Below are the code and all the weights of a small trained network. Each question names an input and a class and asks about switching units off, where a switched-off unit gives its printed mean instead of its output.

import numpy as np


def w(rows, s, z=0):
    codes = np.array(rows[::2]) - 128.0
    scale = np.full(codes.shape[1], s)
    scale[-1] = z or s
    return codes * scale


def f(y):
    return y / 2 * (1 + np.tanh(0.7978845608 * (y + 0.044715 * y**3)))


def log_softmax(a):
    a = a - a.max(-1, keepdims=True)
    return a - np.log(np.exp(a).sum(-1, keepdims=True))


def net(x, mask):
    res = np.array(x, float).reshape(1, 6) / 4 @ E
    y = f(res @ A[0][:, :-1].T + A[0][:, -1])
    res = res + np.where(mask, y, B[0][:, -1]) @ B[0][:, :-1]
    return log_softmax(res[-1] @ U[:, :-1].T + U[:, -1])


A, B = {}, {}
E = w([
[38,80,13],'x0',
[128,128,130],'x1',
[127,126,128],'x2',
[128,128,129],'x3',
[132,244,76],'x4',
[253,93,67],'x5',
],0.0073)
A[0] = w([
[94,97,61,59],'n0',
[153,158,183,162],'n1',
[106,117,91,35],'n2',
[162,156,205,51],'n3',
[62,155,169,65],'n4',
[163,145,167,171],'n5',
[55,159,184,214],'n6',
[128,238,78,66],'n7',
[175,149,185,44],'n8',
[180,112,91,70],'n9',
[181,111,94,88],'n10',
[120,134,139,180],'n11',
[123,77,151,59],'n12',
[187,165,201,74],'n13',
[61,151,174,43],'n14',
[144,149,167,235],'n15',
[57,147,169,83],'n16',
[131,185,101,56],'n17',
[101,93,63,67],'n18',
[84,148,165,49],'n19',
[189,99,84,29],'n20',
[177,118,114,102],'n21',
[128,195,102,60],'n22',
[145,93,171,70],'n23',
[148,113,114,20],'n24',
[122,41,156,99],'n25',
[192,97,86,37],'n26',
[102,117,77,62],'n27',
[115,5,189,254],'n28',
[120,63,160,96],'n29',
[71,147,145,106],'n30',
],0.012,0.0075)
B[0] = w([
[31,101,195,153],'n0',
[74,92,97,168],'n1',
[85,102,206,124],'n2',
[27,103,170,150],'n3',
[184,78,171,150],'n4',
[104,116,103,166],'n5',
[208,85,74,212],'n6',
[140,198,198,157],'n7',
[68,102,166,143],'n8',
[158,93,162,138],'n9',
[158,72,148,143],'n10',
[140,117,87,153],'n11',
[148,170,191,128],'n12',
[34,95,156,165],'n13',
[176,85,158,146],'n14',
[89,109,22,191],'n15',
[214,86,166,158],'n16',
[138,156,182,128],'n17',
[22,87,180,151],'n18',
[160,74,178,132],'n19',
[161,59,209,138],'n20',
[138,84,129,139],'n21',
[131,172,192,132],'n22',
[85,169,153,134],'n23',
[145,98,255,116],'n24',
[150,228,179,158],'n25',
[156,74,184,141],'n26',
[77,122,184,138],'n27',
[129,197,83,251],'n28',
[163,222,174,146],'n29',
[145,81,139,150],'n30',
],0.0076,0.011)
U = w([
[145,78,98,254],'0',
[43,43,167,40],'1',
[230,8,164,59],'2',
[153,94,73,173],'3',
[150,88,83,172],'4',
[167,196,186,54],'5',
],0.012,0.0082)

Each question gives the input, the list of numbers given to net, and the class t.
The units are the neurons (one row each of A and B). Each row of codes is followed by its name. A weight is (code - 128) times the scale printed after its matrix; where a second scale follows, it is the last column's (A, B and U).
mask holds one flag per neuron, in row order. A switched-off neuron (its flag False) gives its mean, the last column of its row in B, instead of its output. The means were averaged over made-up inputs and are rounded, as every weight is.
A unit's drop is (log p(t) with every unit on - log p(t) with that unit switched off) / (log p(t) with every unit on - log p(t) with every unit switched off).
The circuit of an input: a set's keep is (log p(t) with only the set's units on - log p(t) with every unit switched off) / (log p(t) with every unit on - log p(t) with every unit switched off). Starting from the 12 units with the biggest drops (on a tie, the unit counted first), units are removed one at a time, each time the one whose removal leaves the highest keep (on an exact tie, the one counted first), for as long as the keep stays at least 0.8.
circuit, biggest first: the units of the circuit, biggest drop first
unit that matters most: the unit with the biggest drop
k most important neurons: the k neurons with the biggest drops, biggest first
drop when u is switched off: that unit's drop, to one decimal
input [0,-3,-3,5,5,-5], class 2: most important neuron => [n28]
input [2,-2,3,0,-6,-7], class 2: 2 most important neurons => [n16 n6]
input [-1,4,-4,-2,8,0], class 5: 3 most important neurons => [n7 n22 n17]
input [7,-6,4,-3,2,-4], class 1: circuit, biggest first => [n0 n18]
input [-7,-5,7,0,-1,3], class 1: circuit, biggest first => [n13 n3 n8]
input [3,4,2,0,-8,-1], class 5: circuit, biggest first => [n25 n29 n28]
input [-6,3,4,-3,-6,2], class 1: circuit, biggest first => [n13 n3]
input [-7,2,7,1,-7,1], class 1: circuit, biggest first => [n13 n3]
input [1,2,5,-7,-2,7], class 2: circuit, biggest first => [n20 n26]
input [-6,-7,2,0,-8,1], class 5: circuit, biggest first => [n25 n28]
input [-5,-6,5,4,6,8], class 2: circuit, biggest first => [n28 n20]
input [5,5,-3,3,-6,8], class 2: 2 most important neurons => [n20 n26]
input [3,-4,-3,-1,-7,6], class 5: 2 most important neurons => [n25 n28]
input [-7,1,-5,-7,5,5], class 1: unit that matters most => n13
input [8,-6,-7,-5,-1,8], class 1: circuit, biggest first => [n18 n0]
input [-7,7,-6,-3,7,-7], class 0: 2 most important neurons => [n6 n15]
input [-3,0,3,0,-7,-1], class 5: 3 most important neurons => [n25 n29 n28]
input [-5,7,-5,8,-7,-1], class 3: 2 most important neurons => [n15 n28]
input [-7,2,0,3,-5,-3], class 1: 2 most important neurons => [n3 n13]
input [-3,2,5,2,-8,1], class 5: 2 most important neurons => [n25 n29]
input [2,7,-3,-6,0,8], class 2: drop when n29 is switched off => 0.0
input [-7,4,2,6,4,2], class 1: drop when n3 is switched off => 0.1
input [6,3,6,0,4,3], class 1: drop when n6 is switched off => 0.2
input [-2,3,1,2,-5,4], class 5: drop when n28 is switched off => 0.2
